12, -41, 5, -9, -14, -2, -27, 19, 31, 5
6, -33, 8, -2, -7, -6, -23, 26, 20, 8
0, -11, 1, -6, -6, 10, 3, -5, 3, -4
-1, -36, 15, -2, -7, 11, -5, 26, 2, 1
17, 16, -21, -6, -3, -27, -23, -22, 34, 5
->
17, -1, 0, 6, 12
16, -36, -11, -33, -41
-21, 15, 1, 8, 5
-6, -2, -6, -2, -9
-3, -7, -6, -7, -14
-27, 11, 10, -6, -2
-23, -5, 3, -23, -27
-22, 26, -5, 26, 19
34, 2, 3, 20, 31
5, 1, -4, 8, 5

-12, 30, 30
28, -9, 34
33, -24, 18
31, -32, 1
->
31, 33, 28, -12
-32, -24, -9, 30
1, 18, 34, 30

-24, 12, 5, 9
32, -14, -35, -3
24, -17, 14, 33
-18, 22, -5, -5
26, 6, -33, 10
-26, 19, -4, 11
-3, -11, -3, -21
29, -20, -27, -3
-31, 6, 6, 24
-12, 4, 17, 11
-41, 14, 11, 1
-6, 10, 4, 25
->
-6, -41, -12, -31, 29, -3, -26, 26, -18, 24, 32, -24
10, 14, 4, 6, -20, -11, 19, 6, 22, -17, -14, 12
4, 11, 17, 6, -27, -3, -4, -33, -5, 14, -35, 5
25, 1, 11, 24, -3, -21, 11, 10, -5, 33, -3, 9

-25, -7, 7, 6, -2, 10, 0, -1, 0
6, 1, -13, 7, -16, -28, 0, -4, 0
13, -1, -21, 22, -22, 9, 0, -1, 0
-9, -31, -5, 7, -8, 13, 0, 0, -1
5, -3, -7, -3, -6, -34, 0, -4, 0
-16, 5, -2, 16, -9, 8, 0, 0, 0
-20, -24, 2, 6, -4, 11, 0, 0, 0
17, 3, -17, 7, -15, -29, 0, -4, 0
->
17, -20, -16, 5, -9, 13, 6, -25
3, -24, 5, -3, -31, -1, 1, -7
-17, 2, -2, -7, -5, -21, -13, 7
7, 6, 16, -3, 7, 22, 7, 6
-15, -4, -9, -6, -8, -22, -16, -2
-29, 11, 8, -34, 13, 9, -28, 10
0, 0, 0, 0, 0, 0, 0, 0
-4, 0, 0, -4, 0, -1, -4, -1
0, 0, 0, 0, -1, 0, 0, 0

24, -13, 32, 3, -2, 7, -5, -15, 8
-14, 13, -19, 14, -23, 38, 25, 24, 4
-16, 27, -31, -5, -1, -5, -42, 16, 1
-19, -6, 29, -13, -5, -37, -41, 16, 20
-32, -14, 34, 4, -11, 12, 19, -19, 22
3, -11, -40, 0, -6, 25, 22, 26, -25
5, -16, -46, 6, -3, -21, -26, 45, -5
7, 0, 30, 42, -20, -35, -2, -25, -25
->
7, 5, 3, -32, -19, -16, -14, 24
0, -16, -11, -14, -6, 27, 13, -13
30, -46, -40, 34, 29, -31, -19, 32
42, 6, 0, 4, -13, -5, 14, 3
-20, -3, -6, -11, -5, -1, -23, -2
-35, -21, 25, 12, -37, -5, 38, 7
-2, -26, 22, 19, -41, -42, 25, -5
-25, 45, 26, -19, 16, 16, 24, -15
-25, -5, -25, 22, 20, 1, 4, 8

27, -5, -11, -42
-22, -36, -25, -19
16, 1, 2, -23
-41, -29, 4, -11
20, 40, 28, -14
27, 47, 30, 15
-10, 17, -27, 4
7, 41, -17, -30
1, 16, -41, 24
43, -2, 1, 14
->
43, 1, 7, -10, 27, 20, -41, 16, -22, 27
-2, 16, 41, 17, 47, 40, -29, 1, -36, -5
1, -41, -17, -27, 30, 28, 4, 2, -25, -11
14, 24, -30, 4, 15, -14, -11, -23, -19, -42

-4, 20, 8, -36, 22, -32
-4, 9, -20, 11, -7, -5
-18, 0, 9, 6, -10, 24
-1, 0, 30, 9, 12, -17
-6, 7, 10, 3, 15, -16
0, -10, -18, 10, -25, 35
->
0, -6, -1, -18, -4, -4
-10, 7, 0, 0, 9, 20
-18, 10, 30, 9, -20, 8
10, 3, 9, 6, 11, -36
-25, 15, 12, -10, -7, 22
35, -16, -17, 24, -5, -32

-4, 20, -5, 6, 6, -16, -12, 13, 21, 27, 27, 11, -27
5, -13, 9, 12, -19, -28, -2, 22, 8, -38, 13, -6, -1
24, -12, 1, 5, -10, 14, 11, -32, 18, 2, -32, 15, 4
29, -33, -3, 15, 4, 17, 16, 8, 3, 12, -19, -23, -1
14, -5, -34, 9, 4, -26, -22, -19, 6, 10, 5, 3, -24
10, 0, -15, 34, 3, -1, 4, 23, 27, 9, 11, 15, -24
->
10, 14, 29, 24, 5, -4
0, -5, -33, -12, -13, 20
-15, -34, -3, 1, 9, -5
34, 9, 15, 5, 12, 6
3, 4, 4, -10, -19, 6
-1, -26, 17, 14, -28, -16
4, -22, 16, 11, -2, -12
23, -19, 8, -32, 22, 13
27, 6, 3, 18, 8, 21
9, 10, 12, 2, -38, 27
11, 5, -19, -32, 13, 27
15, 3, -23, 15, -6, 11
-24, -24, -1, 4, -1, -27

-8, 34, 18, -21, 16, -9, 27, 1, 5, -1, 2, -1, 0
0, 6, 24, 8, -16, 9, 0, 0, 0, -1, 0, -11, 0
9, -1, -31, 6, -14, 7, -19, 1, -1, 0, 0, 9, 0
-10, -24, -40, 15, -15, 9, 19, -1, 1, -1, 0, 14, 0
->
-10, 9, 0, -8
-24, -1, 6, 34
-40, -31, 24, 18
15, 6, 8, -21
-15, -14, -16, 16
9, 7, 9, -9
19, -19, 0, 27
-1, 1, 0, 1
1, -1, 0, 5
-1, 0, -1, -1
0, 0, 0, 2
14, 9, -11, -1
0, 0, 0, 0
